Here is a tiny trained network, its code and every weight. The questions are about switching its units off for an input and a class, where a switched-off unit gives its printed mean instead of its output.

import numpy as np


def w(rows, s, z=0):
    codes = np.array(rows[::2]) - 128.0
    scale = np.full(codes.shape[1], s)
    scale[-1] = z or s
    return codes * scale


def norm(h):
    return h / np.sqrt((h * h).mean(-1, keepdims=True) + 1e-5)


def f(y):
    return y / 2 * (1 + np.tanh(0.7978845608 * (y + 0.044715 * y**3)))


def log_softmax(a):
    a = a - a.max(-1, keepdims=True)
    return a - np.log(np.exp(a).sum(-1, keepdims=True))


def net(x, mask):
    res = np.array(x, float).reshape(1, 4) / 4 @ E
    u = 0
    for l in range(3):
        y = f(norm(res) @ A[l][:, :-1].T + A[l][:, -1])
        res = res + np.where(mask[u : u + 12], y, B[l][:, -1]) @ B[l][:, :-1]
        u += 12
    return log_softmax(norm(res)[-1] @ U[:, :-1].T + U[:, -1])


A, B = {}, {}
E = w([
[182,98,96,113,145,58,112,81,139,132],'x0',
[133,119,131,126,112,124,156,130,128,132],'x1',
[124,244,103,179,169,80,215,131,117,131],'x2',
[116,149,136,13,161,111,157,175,157,124],'x3',
],0.011)
A[0] = w([
[105,111,152,16,136,120,120,192,149,144,79],'L0N0',
[124,107,152,184,119,177,126,93,108,140,76],'L0N1',
[107,173,142,100,155,133,173,127,134,131,210],'L0N2',
[73,157,193,105,131,181,152,177,149,91,90],'L0N3',
[66,114,165,136,68,249,117,197,149,116,49],'L0N4',
[133,106,109,80,139,61,128,73,138,88,69],'L0N5',
[123,83,113,175,71,167,102,80,100,124,73],'L0N6',
[132,122,123,91,84,162,91,95,147,121,112],'L0N7',
[125,43,210,88,107,180,106,158,149,123,78],'L0N8',
[217,54,117,105,152,72,92,83,167,151,55],'L0N9',
[94,133,171,143,93,172,134,145,113,134,28],'L0N10',
[118,132,124,150,112,145,118,108,147,187,3],'L0N11',
],0.013,0.0072)
B[0] = w([
[172,173,255,152,93,75,109,86,214,10,241],'L0N0',
[134,193,197,195,142,54,121,81,229,108,183],'L0N1',
[169,208,117,163,193,125,163,141,164,127,218],'L0N2',
[156,145,143,133,168,61,146,230,89,233,202],'L0N3',
[132,113,128,146,93,70,64,207,60,224,236],'L0N4',
[188,97,122,145,106,34,127,212,103,226,176],'L0N5',
[136,137,187,153,52,55,128,96,151,53,210],'L0N6',
[77,109,107,88,149,206,198,105,89,115,177],'L0N7',
[65,108,12,50,163,204,128,70,109,39,246],'L0N8',
[119,93,101,135,82,37,65,207,86,239,214],'L0N9',
[174,115,106,138,95,46,59,203,96,250,152],'L0N10',
[188,137,162,118,94,177,89,129,100,118,121],'L0N11',
],0.01,0.011)
A[1] = w([
[77,128,155,117,69,82,84,149,149,78,134],'L1N0',
[106,86,51,95,121,151,118,112,67,70,66],'L1N1',
[90,99,43,164,221,243,190,153,130,162,9],'L1N2',
[127,156,121,89,156,122,91,88,176,182,154],'L1N3',
[84,131,183,182,112,187,139,184,92,119,76],'L1N4',
[127,193,77,150,199,150,153,134,122,144,91],'L1N5',
[119,162,102,175,172,138,179,128,182,77,69],'L1N6',
[119,123,210,103,161,92,136,101,154,75,67],'L1N7',
[147,110,101,143,225,246,177,145,81,128,30],'L1N8',
[79,110,25,84,111,167,92,81,110,109,98],'L1N9',
[139,109,166,191,108,172,125,72,93,95,78],'L1N10',
[166,149,231,54,145,155,127,114,192,92,84],'L1N11',
],0.012,0.011)
B[1] = w([
[135,149,154,65,182,218,209,45,100,123,254],'L1N0',
[23,43,70,58,127,193,178,49,105,126,169],'L1N1',
[222,131,176,164,173,34,156,37,113,99,129],'L1N2',
[175,109,89,196,115,114,172,125,73,69,155],'L1N3',
[224,116,143,130,167,11,62,183,86,174,123],'L1N4',
[192,14,43,109,155,187,155,68,91,90,183],'L1N5',
[78,72,132,116,183,212,168,76,64,120,172],'L1N6',
[161,171,113,164,159,76,195,182,116,81,164],'L1N7',
[168,220,136,142,97,149,146,91,173,128,128],'L1N8',
[154,79,74,36,151,254,218,56,73,134,179],'L1N9',
[248,172,187,170,140,56,106,164,216,109,141],'L1N10',
[244,180,178,165,201,67,193,146,175,103,179],'L1N11',
],0.0081,0.0097)
A[2] = w([
[177,158,251,171,116,90,116,82,189,37,112],'L2N0',
[95,145,48,171,171,197,179,115,110,100,95],'L2N1',
[78,170,158,224,134,153,81,70,170,102,64],'L2N2',
[71,102,201,171,69,130,116,35,99,122,154],'L2N3',
[86,159,175,228,69,151,101,72,168,127,84],'L2N4',
[28,166,180,150,121,215,105,235,108,228,95],'L2N5',
[195,148,115,76,184,103,150,147,149,52,107],'L2N6',
[196,183,107,166,176,109,146,195,118,231,157],'L2N7',
[131,121,39,97,161,233,164,109,62,77,98],'L2N8',
[82,56,97,57,136,148,122,71,186,82,70],'L2N9',
[103,145,24,153,210,220,181,94,110,97,55],'L2N10',
[43,79,38,115,131,175,108,134,206,70,11],'L2N11',
],0.011)
B[2] = w([
[152,249,228,202,220,136,206,163,241,34,228],'L2N0',
[111,71,124,99,70,161,59,80,111,103,172],'L2N1',
[56,141,102,118,250,97,135,132,114,67,147],'L2N2',
[163,218,139,83,183,151,126,98,142,73,186],'L2N3',
[149,184,168,118,229,108,178,174,159,77,157],'L2N4',
[221,27,49,194,125,11,100,228,96,235,152],'L2N5',
[63,161,166,173,113,172,105,122,224,138,193],'L2N6',
[66,63,96,113,95,176,87,77,63,126,254],'L2N7',
[51,71,121,51,35,227,82,4,128,70,205],'L2N8',
[89,168,53,207,143,197,194,91,99,127,171],'L2N9',
[100,60,81,65,61,195,109,38,106,118,189],'L2N10',
[201,65,133,30,69,78,107,117,197,54,137],'L2N11',
],0.011,0.013)
U = w([
[64,96,73,49,125,229,136,29,119,58,4],'0',
[169,204,202,152,212,96,185,142,223,37,178],'1',
[188,68,37,138,93,13,67,216,45,249,218],'2',
],0.019,0.0026)

Each question gives the input, the list of numbers given to net, and the class t.
The units are the neurons (one row each of A and B). Each row of codes is followed by its name. A weight is (code - 128) times the scale printed after its matrix; where a second scale follows, it is the last column's (A, B and U).
mask holds one flag per neuron, layer by layer. A switched-off neuron (its flag False) gives its mean, the last column of its row in B, instead of its output. The means were averaged over made-up inputs and are rounded, as every weight is.
A unit's drop is (log p(t) with every unit on - log p(t) with that unit switched off) / (log p(t) with every unit on - log p(t) with every unit switched off).
The circuit of an input: a set's keep is (log p(t) with only the set's units on - log p(t) with every unit switched off) / (log p(t) with every unit on - log p(t) with every unit switched off). Starting from the 12 units with the biggest drops (on a tie, the unit counted first), units are removed one at a time, each time the one whose removal leaves the highest keep (on an exact tie, the one counted first), for as long as the keep stays at least 0.8.
circuit, biggest first: the units of the circuit, biggest drop first
most important unit: the unit with the biggest drop
top k neurons: the k neurons with the biggest drops, biggest first
k most important neurons of layer l: the k neurons of layer l with the biggest drops, biggest first
drop of u: that unit's drop, to one decimal
input [-6,-8,-2,-7], class 1: circuit, biggest first => [L0N1]
input [-7,-6,7,3], class 0: top 4 neurons => [L1N5 L0N9 L0N4 L0N2]
input [-2,1,-5,-7], class 1: top 2 neurons => [L0N6 L0N1]
input [6,2,7,0], class 0: top 2 neurons => [L0N0 L0N4]
input [-2,3,7,7], class 0: top 4 neurons => [L0N6 L1N5 L0N2 L1N6]
input [5,3,-1,-5], class 1: top 4 neurons => [L0N6 L0N4 L0N3 L0N1]
input [-7,6,-4,-8], class 1: top 2 neurons => [L0N6 L0N1]
input [-6,1,8,8], class 0: 2 most important neurons of layer 0 => [L0N6 L0N1]
input [-6,4,-5,2], class 2: 2 most important neurons of layer 0 => [L0N4 L0N3]
input [4,-3,-3,-3], class 2: top 2 neurons => [L0N9 L0N0]
input [3,3,-6,-7], class 1: 2 most important neurons of layer 0 => [L0N6 L0N1]
input [-3,-6,6,6], class 0: top 3 neurons => [L0N6 L1N5 L0N1]
input [-7,-1,-1,7], class 1: 2 most important neurons of layer 0 => [L0N0 L0N9]
input [7,-2,-5,-2], class 2: circuit, biggest first => [L0N9]
input [-8,-1,0,8], class 1: top 4 neurons => [L0N0 L0N9 L0N5 L0N2]
input [2,-3,-7,-8], class 1: top 3 neurons => [L0N6 L0N1 L1N10]
input [5,-1,-4,-2], class 2: 2 most important neurons of layer 0 => [L0N9 L0N5]
input [2,-5,0,4], class 1: drop of L0N0 => 2.3
input [7,-2,2,2], class 2: drop of L0N7 => 0.0
input [6,-7,4,-3], class 2: most important unit => L0N8
input [1,-4,6,5], class 0: drop of L0N0 => 0.1
input [1,3,-4,-6], class 1: 2 most important neurons of layer 0 => [L0N6 L0N1]
